Moves between items:
q953 va q410
q953 tu q96
q689 va q715
q689 tu q716
q891 va q650
q891 tu q421
q827 va q787
q827 tu q337
q24 va q102
q24 tu q734
q536 va q661
q536 tu q990
q855 va q732
q855 tu q31
q965 va q124
q965 tu q823
q650 va q515
q650 tu q434
q165 va q670
q165 tu q128
q969 va q364
q969 tu q636
q565 va q823
q565 tu q752
q337 va q752
q337 tu q688
q102 va q31
q102 tu q322
q398 va q716
q398 tu q306
q656 va q640
q656 tu q679
q171 va q317
q171 tu q124
q244 va q715
q244 tu q664
q292 va q656
q292 tu q199
q55 va q798
q55 tu q737
q354 va q827
q354 tu q539
q981 va q716
q981 tu q590
q679 va q297
q679 tu q970
q199 va q669
q199 tu q849
q952 va q249
q952 tu q165
q984 va q461
q984 tu q461
q461 va q604
q461 tu q956
q530 va q299
q530 tu q220
q876 va q939
q876 tu q451
q28 va q669
q28 tu q485
q737 va q758
q737 tu q688
q224 va q342
q224 tu q868
q434 va q317
q434 tu q656
q607 va q990
q607 tu q792
q612 va q251
q612 tu q825
q752 va q999
q752 tu q969
q491 va q792
q491 tu q24
q661 va q485
q661 tu q607
q614 va q452
q614 tu q354
q111 va q752
q111 tu q159
q31 va q140
q31 tu q102
q161 va q981
q161 tu q932
q329 va q664
q329 tu q953
q421 va q434
q421 tu q292
q716 va q559
q716 tu q546
q823 va q569
q823 tu q432
q159 va q969
q159 tu q539
q265 va q171
q265 tu q751
q920 va q715
q920 tu q872
q288 va q990
q288 tu q661
q732 va q337
q732 tu q249
q342 va q491
q342 tu q163
q212 va q953
q212 tu q515
q718 va q138
q718 tu q272
q452 va q444
q452 tu q798
q249 va q976
q249 tu q670
q664 va q872
q664 tu q277
q297 va q226
q297 tu q195
q226 va q978
q226 tu q530
q569 va q354
q569 tu q751
q715 va q883
q715 tu q161
q590 va q96
q590 tu q715
q956 va q716
q956 tu q976
q485 va q787
q485 tu q224
q663 va q855
q663 tu q452
q825 va q604
q825 tu q55
q868 va q163
q868 tu q31
q451 va q965
q451 tu q965
q195 va q530
q195 tu q28
q751 va q159
q751 tu q398
q207 va q199
q207 tu q138
q837 va q565
q837 tu q111
q138 va q849
q138 tu q679
q792 va q297
q792 tu q102
q364 va q521
q364 tu q244
q276 va q612
q276 tu q337
q670 va q732
q670 tu q875
q182 va q872
q182 tu q207
q272 va q607
q272 tu q978
q299 va q288
q299 tu q536
q515 va q970
q515 tu q317
q669 va q718
q669 tu q410
q970 va q195
q970 tu q195
q314 va q952
q314 tu q124
q593 va q590
q593 tu q920
q444 va q894
q444 tu q984
q251 va q952
q251 tu q761
q875 va q737
q875 tu q276
q734 va q322
q734 tu q855
q883 va q837
q883 tu q677
q277 va q451
q277 tu q837
q539 va q976
q539 tu q306
q849 va q718
q849 tu q297
q91 va q663
q91 tu q612
q521 va q111
q521 tu q976
q798 va q875
q798 tu q827
q894 va q244
q894 tu q314
q787 va q990
q787 tu q342
q58 va q199
q58 tu q963
q976 va q798
q976 tu q953
q872 va q434
q872 tu q593
q703 va q55
q703 tu q984
q604 va q306
q604 tu q314
q990 va q607
q990 tu q530
q220 va q536
q220 tu q787
q636 va q244
q636 tu q329
q432 va q751
q432 tu q364
q140 va q734
q140 tu q758
q128 va q539
q128 tu q604
q322 va q91
q322 tu q661
q124 va q837
q124 tu q354
q932 va q212
q932 tu q329
q126 va q272
q126 tu q226
q96 va q689
q96 tu q883
q939 va q314
q939 tu q703
q546 va q669
q546 tu q58
q963 va q421
q963 tu q182
q978 va q970
q978 tu q299
q761 va q875
q761 tu q55
q317 va q182
q317 tu q640
q999 va q491
q999 tu q444
q163 va q24
q163 tu q140
q758 va q999
q758 tu q999
q410 va q593
q410 tu q515
q306 va q876
q306 tu q277
q559 va q244
q559 tu q992
q677 va q272
q677 tu q212
q992 va q932
q992 tu q891
q640 va q342
q640 tu q126
q688 va q999
q688 tu q452

The rows follow the links: the fewer symbols apart two items are, the more alike their rows tend to be.

Known rows, each with its item:
[  10,    5,  -40,   -3,  -31,   -7,   82,    0,  -69,  -73,  -72, -104,   -4,  -31,   -4,  -65,  -17,   44,  -67,   38, -103,   55,   79,   14,    4,   31,    6,    1,  -33,   -1,  -15,  -58,    2,   18,  -44,    0,   71,  -70,    1,   33,   -4,  -82,  -33,  -35,  -18,  -21,   -3,   59,   38,    7]
item: q669
[  14,   -6,   53,   -2,  -28,   46,  -25,   20,   -2, -113,   26,   30,   -4,  103,    4,  -97,    9,  -62,   -7,   34,  -13,   88,   10,  -48,    5, -105,   10,   -2,   23,    8,   52,  -91,   -1,   20,   67,    5,    1,   22,  -14,  -36,    0,   -1,   36,   -7,  -11,   64,  -11,  109,  -14,   10]
item: q932
[  -2,    3,  -20,   -5,   29,    7,   51,   -7, -116,   19,  -52,  -64,  -12,   13,   -3,    8,   -4,   38, -109,  -33,   -9,   -9,  132,   15,    1,  -13,    8,   -2,  -36,   -5,    7,   14,    2,  -15,  -35,   -2,  115,  -42,    5,   19,  -10, -140,  -20,  -57,   10,    6,    7,  -15,   24,  -12]
item: q28
[  -4,   21,  -58,   -3,   18,   16,  -22,  -14,   98,   24,   -4,   29,    3,   41,   -3,   28,    4,   78,   95,  -22,   42,  -16, -114,   41,    5,  -36,   -2,    4,   10,  -55,   21,   15,    6,  -13,  -76,   -2,  -92,   19,   48,   48,  -63,  125,  -44,   43,    8,   16,    3,  -19,   -8,  -14]
item: q128
[   3,   -4,  -60,   -2,  -39,  -37,   48,  -19,  -62,  -68,  -38,  -55,    6,  -83,   -1,  -60,   -7,   64,  -56,   45,  -86,   55,   67,   23,   -3,   87,   -8,    1,  -11,    1,  -36,  -60,    1,   24,  -65,    0,   56,  -41,   -2,   34,   12,  -75,  -33,  -20,  -11,  -51,  -12,   62,   21,   11]
item: q207
[  -8,  -53,  -22,   -8,  -20,    5,    7,   -4,   65,   84,   43,   -1,   -3,   18,   -4,   71,    2,   24,   61,   24,  -26,  -68,  -70,   27,    8,  -18,    4,    4,   10,  110,    9,   76,    4,   17,  -33,   -1,  -63,   -6, -108,   20,  108,   77,  -20,   21,  -10,   13,   -4,  -88,   -2,    0]
item: q337
[ -14,  -51,   21,    3,   27,  -27,   45,   12,   65,   19,   11,  -58,    1,  -59,   -3,   18,  -15,  -32,   65,  -42,    1,  -14,  -86,  -15,   -8,   68,   -6,    1,  -33,  117,  -35,   11,   -2,  -17,   31,    9,  -74,  -43, -111,  -17,  128,   77,   12,   33,   12,  -32,    3,  -16,   17,   -6]
item: q752
[   6,  -46,   26,    4,   52,  -14,   43,   17,   71,  -33,    9,  -49,    2,  -26,  -10,  -34,  -12,  -39,   71,  -66,   24,   22,  -95,  -25,  -14,   30,    0,    7,  -40,  109,  -18,  -37,   -7,  -36,   28,    0,  -83,  -35, -102,  -27,  108,   89,   19,   29,    9,  -22,   14,   38,   18,   -7]
item: q521
[  16,    6,   68,   -1,   10,   46,   23,   17,   11, -103,  -19,  -30,    1,  100,   -6,  -97,  -10,  -80,   12,  -10,  -14,   87,  -16,  -47,    1, -109,    0,   15,  -21,    4,   47,  -91,    2,   -6,   65,   -4,   -6,  -26,   -7,  -48,   -6,   14,   46,    2,   -7,   58,   -3,  109,    8,    0]
item: q883
[  -7,  -27,  -58,   -4,  -34,   40,  -35,  -17,   73,   55,   60,   44,    7,   68,    3,   58,   17,   67,   70,   45,  -16,  -52,  -88,   40,    3,  -82,   -2,    1,   29,   58,   36,   47,    6,   20,  -55,    1,  -75,   35,  -51,   37,   53,   92,  -41,   35,   -9,   45,   -6,  -64,  -20,    3]
item: q249
[   3,   51,  -50,   -1,   25,    2,  -20,   -7,   86,   15,  -25,   25,    1,    6,   -4,    6,    0,   56,   81,  -34,   52,   -8, -108,   32,    7,   -4,    4,    6,    1, -109,    3,    7,    1,  -15,  -57,   -5,  -83,   14,   96,   36, -106,  108,  -34,   40,    7,    8,    5,  -12,   -6,   -9]
item: q314
[ -10,  -32,  -61,    3,  -37,   29,  -13,  -12,   64,   74,   41,   16,    0,   67,   -3,   69,   -1,   63,   61,   53,  -39,  -68,  -72,   39,   -9,  -69,   -1,    3,   15,   66,   35,   68,   -8,   28,  -65,    5,  -62,   10,  -56,   34,   60,   72,  -43,   32,  -17,   40,    3,  -81,  -11,   14]
item: q875
[   0,   58,  -30,   -3,   -4,   25,   43,   -9,   51,    6,  -86,  -54,    4,   53,    3,   11,   -3,   39,   49,   -4,  -45,   -4,  -71,   18,    0,  -59,    0,    4,  -24, -126,   29,    4,    0,    2,  -46,    1,  -48,  -39,  114,   24, -129,   66,  -25,   27,   -2,   37,    2,   -6,   24,   -2]
item: q461
[  -8,   -1,  -76,    0,  -16,   32,  -48,  -19,   81,   55,   47,   58,    6,   67,    3,   45,    4,   84,   76,   18,   20,  -46,  -92,   47,    1,  -76,   -7,   -6,   35,   16,   31,   43,   -1,   10,  -75,   -3,  -86,   40,   -5,   45,   -2,  102,  -51,   38,    0,   35,   -2,  -58,  -24,    9]
item: q165
[   1,  -15,    7,    0,   57,  -61,  -39,    5,   36,  -42,   48,   40,   -1, -129,    2,  -44,   10,   -7,   35,  -80,  105,   38,  -39,  -13,    1,  139,    1,    6,   -1,   29,  -67,  -44,    2,  -39,   14,    2,  -33,   30,  -31,   -4,   44,   43,   -1,   14,   20,  -81,   17,   45,  -18,  -17]
item: q265
[   8,    0,  -36,    2,  -54,  -41,  -36,   -7,  -52, -100,   36,   47,   -7,  -84,   -6,  -82,    8,   40,  -48,   68,  -30,   80,   63,    0,   -1,   89,    5,   -2,   40,    1,  -38,  -80,   -1,   38,  -37,   -7,   45,   42,   -1,   23,    4,  -57,  -21,  -33,  -20,  -50,   -7,   95,  -23,   15]
item: q182
[  11,   -2,  -10,    0,  -54,  -18,  -99,   -2,  -34, -100,   93,  117,    3,  -30,   -4,  -74,   18,    9,  -25,   59,   16,   76,   42,  -14,  -10,   35,   -1,    0,   69,    9,  -19,  -79,    1,   32,   -6,    2,   32,   84,   -8,    2,   13,  -34,   -6,   -9,  -26,  -17,  -11,   85,  -47,   16]
item: q891
[ -16,  -24,  -52,    3,  -29,   32,    1,  -18,   72,   75,   27,   -8,    3,   59,    0,   71,  -11,   65,   76,   37,  -36,  -60,  -88,   48,   -8,  -72,   -6,    0,    6,   62,   32,   64,   -1,   12,  -60,    1,  -73,   -2,  -52,   38,   39,   86,  -42,   42,   -9,   38,  -14,  -82,    2,   14]
item: q798
[   2,   10,   56,    5,  -27,   50,   18,   17,    3, -102,  -17,  -15,   -3,  112,   -2,  -80,   -3,  -64,   -1,   35,  -46,   76,   -5,  -41,   -6, -116,   -1,   -6,   -3,  -18,   61,  -83,   -3,   19,   65,   -2,   -5,  -17,   14,  -36,  -25,    9,   31,    2,   -9,   68,   -7,   92,    3,    7]
item: q590
[  -1,   -5,  -47,    5,  -12,  -15,   91,  -12,  -73,  -30,  -81, -117,    3,  -34,    4,  -25,  -16,   58,  -70,    8,  -82,   34,   83,   26,   -1,   36,   -3,    0,  -49,    6,  -17,  -38,    7,    3,  -51,    0,   72,  -77,   -5,   33,    9,  -95,  -39,  -31,    3,  -18,    2,   39,   46,    4]
item: q718
[  -9,  -45,  -33,    2,   28,   13,  -21,   -5,   48,  104,   61,   26,   -2,   29,   -2,   87,    6,   30,   47,  -38,   59,  -84,  -59,   30,    0,  -25,   -3,    7,    0,   94,   10,   85,    1,  -16,  -38,   -3,  -51,   17,  -86,   20,   88,   50,  -16,   15,    7,    9,    9, -105,  -13,   -6]
item: q827
[   8,   -3,   53,    0,  -13,   51,   27,   11,    9,  -97,  -25,  -34,   -3,  110,   -1,  -78,    0,  -69,    7,   24,  -42,   77,  -12,  -39,    1, -120,    1,   -3,   -9,   -6,   54,  -85,    0,    7,   61,    0,   -4,  -17,   -1,  -42,  -21,   15,   43,   -6,   -4,   72,   -1,   94,    8,   -3]
item: q96
[   5,  -22,  -20,    2,   69,  -39,  -12,    4,   79,   15,   29,   13,    2,  -91,    4,    7,    5,   14,   82,  -89,  100,   -6, -101,    6,   -1,   97,    1,    7,  -15,   38,  -44,    9,    0,  -43,  -16,   -5,  -85,   15,  -46,    7,   47,  100,   -9,   28,   17,  -57,   12,  -13,   -7,  -18]
item: q354

Each walk starts at a row. The symbols on each line, taken left to right, move it on to the next item.
Each answer is a row, close to the row of the item it stands for.
new walk
[   2,  -21,   16,    3,   77,  -53,   -2,    1,   53,  -19,   20,    6,   -3, -118,   -2,  -17,    2,  -15,   53,  -95,   99,   18,  -71,  -17,    2,  127,   -1,    0,  -26,   40,  -52,  -21,   -3,  -45,   20,   -4,  -58,    1,  -41,   -8,   55,   73,    8,   24,   31,  -71,    9,   21,   -1,  -26]
tu tu tu va tu va
[   4,   20,    6,    0,   71,  -56,  -23,    3,   54,  -26,    4,   29,   -2, -113,    2,  -29,    4,  -14,   51,  -88,  114,   27,  -64,   -9,    0,  116,    3,   -4,  -13,  -58,  -54,  -31,   -1,  -48,   14,   -3,  -48,   27,   51,   -5,  -37,   69,   11,   19,   31,  -64,   16,   31,  -13,  -14]
va va va tu tu tu va va
[   9,    0,   58,    1,  -19,   50,   15,   19,   10, -100,  -20,  -17,   -3,  106,    5,  -83,   -8,  -75,    6,   26,  -40,   79,  -16,  -52,   -5, -112,    0,    4,   -6,  -13,   56,  -82,   -1,    9,   63,   -4,  -10,  -13,    7,  -38,  -19,   13,   41,   -5,  -10,   64,   -6,   99,   14,   12]
new walk
[  12,  -32,   69,    1,   18,   18,   23,   15,   43,  -89,   11,  -33,   -6,   41,    3,  -83,    0,  -82,   41,  -22,    0,   83,  -61,  -52,   -3,  -42,    2,   -2,  -22,   69,   18,  -80,   -8,  -13,   83,    4,  -51,  -23,  -72,  -48,   67,   56,   49,   18,   12,   19,    9,   91,   13,   -4]
va va va tu tu va va
[   9,   -3,    9,   10,  -47,   32,    6,   -4,  -47, -129,    4,   -4,    4,   55,    7, -109,   -2,  -13,  -54,   54,  -63,   95,   56,  -26,   -6,  -63,   -2,   -3,   10,   17,   32, -106,   -4,   28,   16,    5,   54,   -1,   -5,   -8,    6,  -61,    9,   -8,  -12,   35,   -7,  125,    1,   24]
tu tu va va tu va tu va va
[  10,   -4,   48,    0,   76,  -35,   12,   16,   66,  -57,   -1,  -12,    1,  -72,   -2,  -62,    1,  -47,   61,  -94,   85,   53,  -80,  -33,    7,   81,    2,    5,  -33,   22,  -42,  -56,    1,  -56,   48,    3,  -69,  -12,  -20,  -27,   32,   87,   27,   25,   30,  -46,   15,   60,   -1,  -28]
new walk
[  -6,   -1,  -40,   -6,  -50,  -43,  -30,  -10,  -62,  -79,   29,   34,    0,  -98,   -1,  -65,    8,   60,  -60,   60,  -41,   62,   82,   21,    8,  105,    3,   -3,   36,    3,  -49,  -63,    4,   29,  -56,    2,   55,   21,   -4,   40,   12,  -71,  -33,  -30,  -20,  -61,  -12,   72,  -13,    9]
tu va va va tu va va
[   2,   -3,  -38,   14,   60,   16,   25,   -6, -101,   28,  -18,  -28,   -5,   40,    6,   22,  -11,   40,  -99,  -75,   60,  -22,  124,   30,  -12,  -49,    1,    0,  -32,    6,   24,   22,    2,  -40,  -35,    0,  100,  -19,   -7,   21,    8, -126,  -24,  -50,   25,   28,    9,  -31,   10,  -14]
tu va va va va va tu
[  -1,   -5,  -15,    1,   75,   32,   -8,   -3,  -75,   57,    9,   12,   -7,   69,  -11,   39,   -3,   15,  -76,  -95,  100,  -41,  104,   14,   -7,  -77,    2,    2,  -15,   12,   44,   44,   -6,  -50,  -19,   -1,   79,   14,   -9,   11,   -1, -106,  -10,  -41,   24,   41,   12,  -52,   -8,  -18]
new walk
[  16,   -3,   36,   -2,  -46,   26,  -65,   10,   -9, -122,   56,   83,    0,   55,   -3,  -99,   15,  -44,   -9,   56,   -4,   93,   14,  -39,   -8,  -58,    0,    1,   47,    4,   29, -101,    1,   29,   39,   -3,    7,   53,   -8,  -25,    1,   -5,   25,   -5,  -19,   28,   -6,  113,  -33,   11]
tu tu tu tu tu va va
[  -3,    1,  -64,    5,  -19,  -28,   80,   -8,  -70,  -41,  -75, -100,   -3,  -62,   -2,  -33,  -18,   69,  -68,   18,  -90,   34,   71,   26,   -2,   72,    5,    3,  -37,    4,  -34,  -31,   -4,   12,  -65,   -2,   69,  -65,   -2,   46,   13,  -80,  -41,  -32,   -8,  -34,   -1,   36,   37,   10]
tu va va va va tu va va
[  -3,    0,  -11,    2,   76,   32,  -19,    1,  -79,   61,   22,   27,   -8,   79,    5,   47,    8,    9,  -71,  -90,  114,  -47,   99,   14,    9,  -86,    4,    4,   -5,    5,   41,   39,    3,  -45,  -14,   -2,   75,   23,   -5,    2,   -7,  -95,   -4,  -41,   30,   41,   16,  -49,  -10,  -23]
new walk
[  -6,  -33,   30,    0,   62,  -47,   21,   12,   60,  -20,   10,  -27,    7,  -99,   -4,  -26,   -7,  -37,   60,  -92,   73,   26,  -79,  -21,    1,  104,   -5,    1,  -32,   61,  -52,  -21,   -4,  -46,   26,    4,  -65,  -19,  -58,  -20,   73,   75,   22,   38,   21,  -58,   11,   26,    7,  -25]
va tu tu tu tu
[   7,    4,   58,   -7,    5,    6,  -29,   15,   29, -129,   25,   38,    3,   21,    6, -115,    5,  -59,   29,    0,   24,  102,  -39,  -55,    0,  -26,   -2,    0,   18,   -8,   13, -113,    0,    1,   59,    2,  -33,   29,   11,  -41,  -12,   38,   40,   17,    3,   19,    3,  122,  -11,    0]
va tu tu va va tu tu va
[   5,   -7,   42,    7,  -27,   52,    6,    9,   12, -110,   10,   -9,   -1,  114,    4,  -99,   -1,  -54,    1,   24,  -34,   87,   -7,  -38,   -3, -118,    1,   -8,   -1,   26,   57,  -89,   -2,   11,   48,    5,   -7,   -8,  -25,  -36,   12,    7,   27,    7,   -9,   72,   -8,  109,   -1,   15]
new walk
[  10,   -1,  -53,    5,  -13,  -24,   84,  -19,  -62,  -39,  -71, -111,   -9,  -54,   -2,  -28,  -28,   67,  -68,    9,  -90,   23,   80,   25,   -1,   56,    1,    0,  -43,   -2,  -29,  -29,    6,    5,  -57,   -8,   69,  -74,   -4,   40,   17,  -87,  -34,  -31,   -1,  -36,   -5,   34,   43,    2]
va tu tu tu tu va tu tu va
[   2,   -4,  -47,   -1,   19,  -12,   69,  -14, -100,   15,  -64,  -84,   -4,  -23,   -5,    7,  -16,   49,  -97,  -27,  -33,   -9,  121,   31,   -5,   29,   -1,    3,  -45,   10,   -8,   17,    4,  -15,  -52,   -2,  100,  -60,   -4,   34,    5, -126,  -34,  -50,    3,  -16,    3,  -11,   32,   -7]
tu tu va tu tu
[   8,  -10,   -1,   -9,  -37,   -2,  -64,   -5,  -70, -107,   69,   79,    6,    2,    4,  -90,   20,   12,  -65,   35,   16,   88,   82,  -12,    8,   -4,   -3,   -6,   48,   12,    2,  -91,   -1,   23,  -10,   -7,   67,   54,  -25,    6,   20,  -80,   -3,  -29,   -6,    1,   -2,  108,  -28,    2]
new walk
[  -5,  -26,  -39,    8,  -47,   21,   23,  -12,   57,   93,    0,  -36,   10,   36,   -2,   89,   -8,   43,   56,   60,  -79,  -75,  -73,   37,   -7,  -41,   -3,    3,    5,   61,   18,   84,   -3,   32,  -41,    6,  -65,  -22,  -53,   29,   56,   73,  -20,   31,  -23,   16,  -11,  -97,   14,   17]
tu va tu tu tu tu tu
[   3,  -20,  -18,   -6,   -2,   36,   24,   -4,  101,  -15,    0,  -30,   -2,   83,    2,  -14,    2,   19,  104,   -1,  -17,    9, -127,    6,    9,  -91,    1,    2,  -18,   52,   49,  -14,    1,   -7,  -22,    5, -108,  -16,  -44,   12,   38,  128,  -16,   49,   -3,   56,   -1,   16,   12,   -8]
va va tu va va va tu tu tu
[   3,   55,  -57,    1,   11,   14,    5,  -10,   78,   13,  -46,   -6,   -6,   29,   -2,   18,   -4,   62,   76,  -17,   19,  -11, -100,   30,    3,  -35,    5,   -3,   -6, -120,   14,   11,   -6,  -10,  -53,   -9,  -72,    7,  112,   43, -121,   97,  -34,   29,    4,   23,    2,  -15,    7,    2]
new walk
[   5,  -24,   27,   -1,   79,  -44,    6,   12,   59,  -37,   10,   -8,    7, -111,   -1,  -34,   -1,  -22,   54,  -96,   94,   34,  -70,  -19,    1,  122,   -3,    0,  -25,   40,  -58,  -34,    2,  -49,   19,    1,  -58,   -6,  -40,  -13,   54,   64,   16,   22,   23,  -69,    8,   46,   -1,  -23]
tu va va va tu va va
[   3,    1,  -25,    1,  -46,  -24,  -85,   -6,  -46,  -93,   83,  114,    5,  -69,    2,  -77,   21,   23,  -45,   57,   10,   69,   60,    2,   -1,   76,   -5,   -4,   63,   14,  -34,  -71,    0,   26,  -26,    2,   44,   75,   -6,   17,    9,  -58,  -12,  -12,  -16,  -38,   -6,   77,  -42,    9]
tu va va tu tu tu tu tu
[  -8,   28,  -14,    6,  -20,   12,   70,   -2,   72,   58,  -87,  -87,   -4,   24,  -12,   53,  -14,   25,   72,   28,  -90,  -52,  -96,   21,    0,  -31,    0,    9,  -28,  -51,   13,   55,   -1,   13,  -23,    0,  -74,  -57,   48,   13,  -44,   95,  -15,   32,  -15,   12,   -3,  -65,   27,   10]
new walk
[  -3,   -2,  -20,  -15,   50,   27,   42,   -9, -103,    2,  -33,  -57,    6,   61,    4,    0,   -1,   31, -108,  -59,   27,   -2,  128,    5,   11,  -57,    2,   -6,  -41,    9,   29,    1,    9,  -32,  -20,    0,  108,  -41,  -11,   21,    5, -130,  -16,  -42,   20,   40,   10,    2,   18,  -16]
tu va va tu va tu va
[  11,    1,   38,    0,  -45,   35,  -14,   13,  -12, -125,    9,   17,   -5,   77,   -1, -104,   -4,  -52,  -12,   54,  -45,   99,   21,  -44,   -4,  -77,   -4,   -2,   25,   -9,   36, -105,   -1,   26,   49,   -1,   12,   12,    0,  -26,  -20,  -19,   32,  -10,  -14,   41,   -4,  115,  -12,   18]
va tu va va tu
[  10,  -41,   29,   17,   61,  -33,   42,   11,   63,  -23,    7,  -44,   -5,  -67,    1,  -30,  -21,  -40,   65,  -79,   41,   25,  -94,  -23,   -8,   81,    1,    2,  -37,   93,  -35,  -28,   -1,  -39,   34,    1,  -77,  -25,  -94,  -20,   98,   85,   16,   23,   22,  -43,    8,   28,   20,   -7]
